Rows with their classes:
[ -5.2 -13.7 -13.7  16.2  -8.5  -8.2   8.9  23.6  56.1  10.3  -5.3  -2.2
   2.8  16.5  10.0 -12.4   5.6 -15.1 -10.3]
z45
[ -9.5 -37.6  -8.1  10.9 -25.5   8.9  10.4  62.9  83.9   6.1  -9.4  -3.8
   9.0  35.1  -4.0  11.8   9.2   0.7  14.3]
z449
[-16.9 -29.6 -30.6  -7.1 -12.0 -48.8  36.1  32.6  66.1 -10.0 -22.2 -19.8
 -24.2  21.2  -9.1  24.7   8.7  -0.5  -1.7]
z825
[  1.9 -27.7  -4.6  12.2   7.0  19.0  21.8  58.4  44.9  -5.6 -48.9  -4.9
   4.0  13.6 -18.6   4.3  -2.5 -17.2 -41.4]
z699
[ -3.1  -6.8 -17.1  13.9  -1.5  -1.2  14.7  30.4  80.7  21.1 -15.4   0.1
  -5.6  19.8   0.0  -8.8 -53.0   2.1   2.4]
Z140
[ -8.7  -9.5   3.6  12.7  -6.2   3.5  24.3  27.9  67.2   0.5 -10.2  -7.0
   3.5  18.5   0.1  10.0   1.3   5.4 -13.1]
Z807
[ -3.2 -27.8  -1.9  -0.3 -15.6   7.1  -6.6  27.1  20.7   6.0  -9.2  -4.4
   7.9  17.2  20.6   6.0  12.1  -3.9  14.1]
z908
[-17.0  -8.5  -1.8  -4.2   3.9 -26.3  -3.7  29.3 -22.5   3.3   7.4  -7.1
   2.9   7.9  13.9  16.3  12.1  -1.9 -10.0]
Z866
[-12.4  17.0  -1.9  -2.7   0.3 -14.3  -2.1  37.8   3.5  -8.9   1.0 -25.1
  -9.1   5.3   7.2   7.9   6.5   8.8  -1.2]
z702
[-14.0   2.9  -2.5  17.7  -3.3  26.8  18.3  54.4  62.5  12.4   8.3   8.2
  10.8  17.6  -0.9  -4.1   4.9  -9.3  -5.5]
z860
[ -8.6  -7.5 -16.0   5.0  -3.6  31.5   4.1  36.7  28.2   7.6  19.9  11.0
  23.1  18.6   7.4   1.6  11.2 -18.0  22.6]
Z866
[  3.2 -47.4 -10.9   3.7  -9.6  61.1  17.4  31.9  74.3  -6.2  -8.1  31.9
  35.5  57.6  -4.9  -8.4   3.4 -52.2  24.1]
Z461
[  8.0   6.8  20.3   2.5  10.9  22.6  16.5  18.3  38.8   5.7  13.7  -3.6
   3.9  12.9  -5.5  -4.0   9.1 -27.9   0.1]
Z680
[ -7.6  -2.1 -13.5  11.4  11.1 -17.9   6.3  29.2  35.1 -23.1  -5.9   8.2
 -10.9  24.4  -0.6 -10.3  11.1 -20.6 -12.6]
z275
[ -6.1  -0.3  -8.1  14.8   3.9  22.5   6.8  30.8  29.4  -0.1   6.9  -4.3
  10.4  -2.2  17.7  -6.1   2.4 -26.4   3.9]
Z866
[-13.2  -3.2 -15.6  -1.7   3.2   6.9   5.0  45.7  28.1  -2.2  -5.0 -18.1
  15.4  13.9 -12.8   5.3 -11.9 -18.0 -21.7]
z899
[  0.3  12.5  24.3   4.0   0.1  14.0   5.7  38.7  40.5  12.0   4.4  27.3
  12.3  -5.1  32.4 -21.1  10.3  12.0   0.3]
z860
[ -4.8  -8.9   7.7  -1.0   0.9  30.4   8.2  41.8  44.3  20.9   6.3  26.1
  17.0   4.1  38.6 -13.7  17.5  16.7  10.9]
z397
[-11.6 -13.5 -18.0   2.1 -16.3  -6.7  -2.3  19.2 -47.7  17.6  -2.3 -10.1
 -12.1   7.1   6.6  -1.0  10.1   6.4  -7.8]
Z140
[  3.5 -15.0  -2.6   7.0   8.0   9.0  17.7   2.6  39.8   4.1  -1.2  -1.3
  -4.5   6.6   6.5  -1.1  -6.1 -14.9   7.6]
z426
[  4.6 -27.0 -21.0   3.8  -8.4  29.9  10.8  17.7  62.2  10.5  -6.2   8.1
  15.3  23.6 -15.6 -13.2   9.1 -35.5   9.1]
z247
[-14.1 -23.2  -9.6  -4.3  -8.8  -1.4   4.6  22.3  51.7   9.7  -4.8  -4.4
  12.6  26.7   8.2   9.0   1.3 -20.1  -8.1]
z860
[-51.9  -0.5 -12.1  10.3  14.4  18.1  -1.1  19.2  28.1  -1.5   8.5  -1.5
   3.9  19.5  -8.5  10.4  32.6 -45.1  -4.1]
Z866
[ -9.5   0.5  -4.4  -2.2 -11.1  -0.3   2.9   5.7  47.8  16.5  12.8   6.6
  11.5   0.5  13.9   0.8   0.4   3.4  -0.2]
Z680
